Below are the code and all the weights of a small trained network. Each question names an input and a target symbol and asks about switching units off, where a switched-off unit gives its printed mean instead of its output.

import numpy as np


def w(rows, s, z=0):
    codes = np.array(rows[::2]) - 128.0
    scale = np.full(codes.shape[1], s)
    scale[-1] = z or s
    return codes * scale


def f(y):
    return y / 2 * (1 + np.tanh(0.7978845608 * (y + 0.044715 * y**3)))


def softmax(a):
    e = np.exp(a - a.max(-1, keepdims=True))
    return e / e.sum(-1, keepdims=True)


def log_softmax(a):
    a = a - a.max(-1, keepdims=True)
    return a - np.log(np.exp(a).sum(-1, keepdims=True))


def net(x, mask):
    ids = ['ΔΩαγητφψ'.index(c) for c in x.split()]
    T = len(ids)
    res = E[ids] + P[:T]
    u = 0
    for l in range(2):
        r = res
        for j in range(2):
            rows = slice(2 * j, 2 * j + 2)
            q, k, v = (r @ M[l][rows].T for M in (Q, K, V))
            z = softmax(np.where(np.tri(T) > 0, q @ k.T / 2**0.5, -1e9)) @ v
            o = O[l][rows]
            res = res + np.where(mask[u + j], z, o[:, -1]) @ o[:, :-1]
        u += 2
        y = f(res @ A[l][:, :-1].T + A[l][:, -1])
        res = res + np.where(mask[u : u + 16], y, B[l][:, -1]) @ B[l][:, :-1]
        u += 16
    return log_softmax(res[-1] @ U[:, :-1].T + U[:, -1])


Q, K, V, O, A, B = {}, {}, {}, {}, {}, {}
E = w([
[204,67,142,88,78,85,168,197,125,158,75],'Δ',
[193,134,114,130,136,109,82,106,72,149,4],'Ω',
[68,138,171,67,107,126,80,19,120,162,141],'α',
[76,143,70,186,77,114,185,157,141,84,166],'γ',
[88,86,111,28,50,106,40,142,169,146,159],'η',
[137,138,158,126,217,96,89,71,192,180,74],'τ',
[98,176,100,119,118,254,34,191,186,58,104],'φ',
[156,97,165,140,155,201,157,226,127,134,52],'ψ',
],0.019)
P = w([
[227,184,230,155,49,106,182,128,185,216,254],'0',
[134,132,130,188,18,169,106,134,134,192,173],'1',
[84,156,135,115,86,155,151,126,107,179,152],'2',
[82,134,125,135,97,123,128,126,138,135,120],'3',
[68,79,109,181,102,108,127,96,181,131,105],'4',
[92,107,95,143,123,104,128,107,170,89,82],'5',
[116,128,89,98,150,109,143,110,151,62,65],'6',
[107,115,82,90,168,116,150,110,151,60,51],'7',
[88,110,76,92,169,111,162,105,153,60,45],'8',
[98,117,68,78,182,114,158,116,154,39,29],'9',
],0.0063)
Q[0] = w([
[162,141,139,161,132,163,83,161,122,151,189],'L0H0',
[94,80,90,102,86,108,170,103,185,51,41],'L0H0',
[86,137,90,76,76,170,186,158,229,33,234],'L0H1',
[170,148,140,150,136,81,253,219,160,45,174],'L0H1',
],0.0049)
K[0] = w([
[184,120,89,61,154,191,83,167,204,169,131],'L0H0',
[143,189,91,116,145,104,168,159,127,44,202],'L0H0',
[67,108,48,100,84,144,170,167,220,55,229],'L0H1',
[142,9,108,161,120,130,255,208,73,75,122],'L0H1',
],0.0047)
V[0] = w([
[154,73,235,21,200,193,66,139,130,143,149],'L0H0',
[53,113,112,199,103,143,140,133,137,80,220],'L0H0',
[126,131,128,47,36,82,154,2,80,81,116],'L0H1',
[63,227,161,215,188,168,90,36,194,110,95],'L0H1',
],0.0055)
O[0] = w([
[169,100,1,165,77,158,149,155,86,233,137,103],'L0H0',
[106,129,115,50,196,181,211,187,100,168,42,32],'L0H0',
[190,148,135,113,41,147,133,92,174,117,58,251],'L0H1',
[212,215,125,45,132,240,173,153,17,88,127,198],'L0H1',
],0.0073,0.0031)
A[0] = w([
[143,134,173,127,148,125,124,162,121,191,80,162],'L0N0',
[159,140,91,120,190,136,107,143,122,122,156,164],'L0N1',
[149,76,132,124,141,65,145,153,138,114,133,157],'L0N2',
[99,112,148,172,204,175,174,202,97,100,153,124],'L0N3',
[64,122,92,82,132,93,73,135,169,137,147,215],'L0N4',
[173,84,130,124,99,162,125,160,107,134,124,127],'L0N5',
[123,113,192,125,105,151,178,108,150,66,155,254],'L0N6',
[105,130,110,170,69,138,136,139,152,102,184,107],'L0N7',
[178,140,81,146,58,120,153,174,95,99,174,130],'L0N8',
[152,116,116,119,114,77,127,88,145,118,110,94],'L0N9',
[91,131,156,122,122,123,81,105,108,86,254,126],'L0N10',
[152,132,147,145,113,120,131,117,220,134,133,149],'L0N11',
[74,118,199,97,194,159,123,132,160,155,89,183],'L0N12',
[118,141,106,188,121,138,132,115,115,175,161,173],'L0N13',
[197,153,111,169,123,118,126,97,212,135,139,107],'L0N14',
[127,201,121,142,204,137,109,112,77,94,119,151],'L0N15',
],0.0098,0.0031)
B[0] = w([
[177,187,219,154,64,154,116,150,165,164,183,223],'L0N0',
[75,28,133,158,93,189,89,129,182,171,133,147],'L0N1',
[87,167,127,120,131,119,120,162,133,220,68,189],'L0N2',
[152,111,121,94,109,3,24,145,139,108,99,206],'L0N3',
[205,134,153,72,115,104,78,241,130,112,118,205],'L0N4',
[83,147,163,207,41,167,142,140,115,133,190,182],'L0N5',
[92,155,101,74,86,77,202,122,101,143,86,201],'L0N6',
[94,199,116,78,139,140,170,97,45,88,131,167],'L0N7',
[209,215,116,142,128,154,227,97,172,67,108,166],'L0N8',
[5,125,105,129,174,155,89,187,126,212,137,254],'L0N9',
[186,189,98,112,45,201,217,159,175,155,142,164],'L0N10',
[132,163,160,106,184,178,157,192,121,93,191,199],'L0N11',
[189,113,160,84,90,104,147,131,221,32,113,222],'L0N12',
[162,111,165,56,78,85,144,195,142,83,41,139],'L0N13',
[119,148,115,90,91,127,113,70,145,141,189,211],'L0N14',
[129,47,139,101,142,124,93,149,209,147,94,235],'L0N15',
],0.0064,0.0051)
Q[1] = w([
[218,75,222,205,62,109,150,111,76,60,125],'L1H0',
[182,164,71,130,85,143,122,213,177,112,78],'L1H0',
[170,70,3,136,127,141,138,156,84,135,228],'L1H1',
[117,74,102,206,162,34,151,82,12,148,168],'L1H1',
],0.0049)
K[1] = w([
[79,197,85,154,49,63,116,76,179,252,17],'L1H0',
[98,161,62,179,168,90,174,163,125,126,55],'L1H0',
[111,140,150,57,168,143,8,157,201,125,155],'L1H1',
[115,88,255,174,67,192,114,90,177,238,60],'L1H1',
],0.0043)
V[1] = w([
[158,126,74,118,119,171,72,113,204,142,130],'L1H0',
[70,151,136,161,142,86,156,199,109,122,119],'L1H0',
[114,154,116,142,170,94,150,187,88,91,153],'L1H1',
[133,129,158,124,81,205,2,175,165,157,160],'L1H1',
],0.0065)
O[1] = w([
[134,168,110,115,123,143,67,138,108,223,129,254],'L1H0',
[189,213,105,123,55,192,100,148,110,126,110,101],'L1H0',
[133,98,35,179,170,134,134,139,156,254,146,116],'L1H1',
[184,116,144,188,25,37,196,124,151,78,71,224],'L1H1',
],0.006,0.0042)
A[1] = w([
[193,130,115,124,82,86,177,181,161,132,148,1],'L1N0',
[81,183,129,122,118,125,165,140,162,86,193,187],'L1N1',
[124,138,133,71,121,126,108,131,168,154,207,138],'L1N2',
[86,98,105,174,186,189,142,199,118,99,127,64],'L1N3',
[179,187,140,88,88,136,170,113,173,55,110,127],'L1N4',
[132,90,146,135,135,104,110,62,87,100,120,147],'L1N5',
[102,77,92,134,145,169,124,119,137,211,217,128],'L1N6',
[131,147,187,109,150,132,152,129,170,39,137,19],'L1N7',
[138,121,159,181,104,145,109,115,137,92,108,173],'L1N8',
[179,171,137,168,88,154,254,153,92,113,136,125],'L1N9',
[122,49,136,120,134,122,128,51,133,84,64,84],'L1N10',
[78,203,139,104,123,183,187,103,75,100,144,142],'L1N11',
[53,133,52,101,149,144,164,77,103,174,179,101],'L1N12',
[126,74,140,147,202,151,124,80,164,170,136,144],'L1N13',
[80,113,123,133,212,173,158,115,151,83,106,109],'L1N14',
[98,173,86,141,56,127,169,157,95,130,121,208],'L1N15',
],0.0098,0.0043)
B[1] = w([
[66,126,127,135,180,223,106,59,123,105,107,204],'L1N0',
[147,109,148,120,124,105,97,61,82,192,165,160],'L1N1',
[134,136,106,173,98,151,131,131,192,75,109,187],'L1N2',
[186,253,165,158,220,141,185,153,78,114,32,141],'L1N3',
[125,125,157,165,179,124,147,154,131,239,141,252],'L1N4',
[61,92,99,160,133,192,178,201,117,37,106,154],'L1N5',
[63,143,39,248,142,236,201,94,135,165,228,150],'L1N6',
[125,148,115,95,178,138,117,75,107,168,142,146],'L1N7',
[139,130,110,86,127,92,172,113,140,164,123,185],'L1N8',
[168,222,43,60,131,140,86,43,153,184,253,181],'L1N9',
[103,111,121,171,164,148,126,219,97,75,176,161],'L1N10',
[120,44,149,204,89,95,111,190,108,51,65,175],'L1N11',
[107,99,161,50,73,126,176,77,148,131,58,149],'L1N12',
[101,38,174,175,151,105,90,186,166,109,132,166],'L1N13',
[175,146,71,116,183,71,126,139,141,110,169,160],'L1N14',
[184,110,183,166,197,71,123,125,147,74,109,228],'L1N15',
],0.007,0.013)
U = w([
[143,87,107,169,120,172,136,125,159,76,187,4],'Δ',
[84,153,109,146,97,179,181,201,108,187,162,62],'Ω',
[66,139,98,113,98,213,133,56,128,103,107,92],'α',
[155,43,175,135,78,103,111,241,140,12,57,200],'γ',
[90,104,136,138,146,212,3,115,19,201,139,88],'η',
[216,224,136,50,104,138,142,68,164,196,161,238],'τ',
[130,111,50,88,43,158,65,179,109,127,211,130],'φ',
[107,213,133,160,134,216,110,121,102,60,133,23],'ψ',
],0.0053,0.0036)

Each question gives the input, a string of symbols that net reads in full, and the target symbol t.
The units are the heads (2 rows each of Q, K, V and O) and the neurons (one row each of A and B). Each row of codes is followed by its name. A weight is (code - 128) times the scale printed after its matrix; where a second scale follows, it is the last column's (O, A, B and U).
mask holds one flag per unit, layer by layer, with each layer's heads first. A switched-off unit (its flag False) gives its mean, the last column of its rows in O or B, instead of its output. The means were averaged over made-up inputs and are rounded, as every weight is.
A unit's drop is (log p(t) with every unit on - log p(t) with that unit switched off) / (log p(t) with every unit on - log p(t) with every unit switched off).
The circuit of an input: a set's keep is (log p(t) with only the set's units on - log p(t) with every unit switched off) / (log p(t) with every unit on - log p(t) with every unit switched off). Starting from the 12 units with the biggest drops (on a tie, the unit counted first), units are removed one at a time, each time the one whose removal leaves the highest keep (on an exact tie, the one counted first), for as long as the keep stays at least 0.8.
units of the circuit, in order: the units of the circuit, biggest drop first
top k neurons: the k neurons with the biggest drops, biggest first
top k neurons in layer l: the k neurons of layer l with the biggest drops, biggest first
heads that matter: for each layer, one digit per head in row order, 1 if its drop is at least 0.15 and else 0, layers parted by /
drop when u is switched off: that unit's drop, to one decimal
input Δ η Δ α φ Ω, target τ: top 4 neurons in layer 0 => L0N2, L0N3, L0N0, L0N5
input τ Ω Ω Ω Ω α η Δ η, target γ: units of the circuit, in order => L0N4
input Δ Δ τ α α Ω φ, target τ: heads that matter => 10 / 01
input γ τ α φ γ φ φ τ, target γ: top 4 neurons => L0N15, L1N13, L0N12, L0N1
input Δ Ω Δ ψ η, target τ: top 3 neurons => L0N10, L0N11, L1N4
input α Δ Ω η Δ Δ Δ η, target γ: heads that matter => 01 / 01
input Ω Δ ψ φ γ α τ, target Δ: heads that matter => 00 / 01
input Ω φ Δ α Ω γ Δ, target Ω: heads that matter => 01 / 01
input α φ φ, target γ: top 2 neurons in layer 0 => L0N3, L0N15
input Δ Ω α φ, target τ: heads that matter => 00 / 01
input Ω Δ Δ Ω α α γ Δ γ, target γ: heads that matter => 10 / 01
input Δ α α ψ, target τ: top 2 neurons => L0N9, L0N2
input Ω α φ Δ Ω ψ, target τ: heads that matter => 00 / 01
input Ω τ Δ φ η Ω γ η α Ω, target η: heads that matter => 00 / 01
input Δ α α τ Ω Ω η, target τ: top 2 neurons => L0N8, L0N10
input α Δ τ Δ Ω, target τ: top neuron => L0N2
input φ α Ω Δ γ α τ Ω Δ α, target α: top 4 neurons => L1N12, L1N6, L0N7, L0N6
input ψ φ φ φ Δ φ, target γ: top 3 neurons => L0N3, L1N9, L0N1
input Ω Ω ψ Δ τ Δ Ω τ, target γ: top 2 neurons => L1N9, L0N10
input Ω Δ Ω, target γ: top neuron in layer 0 => L0N10
input Ω ψ η Ω α τ Δ, target τ: top 2 neurons in layer 1 => L1N9, L1N11
input Δ γ ψ τ τ ψ Ω α Ω τ, target Δ: top 2 neurons in layer 1 => L1N6, L1N13
input τ α α γ, target τ: top 2 neurons => L1N9, L1N1
input Ω γ Ω φ Ω Δ Ω Ω φ Ω, target η: drop when L1H1 is switched off => 1.4
input α γ Ω α α, target α: drop when L1N12 is switched off => 0.4
input φ Ω Ω α α Δ α, target γ: drop when L0N15 is switched off => 0.0
input τ Δ η α φ Ω η γ, target τ: top neuron in layer 0 => L0N9
input φ Ω Ω, target γ: drop when L1H1 is switched off => 1.0
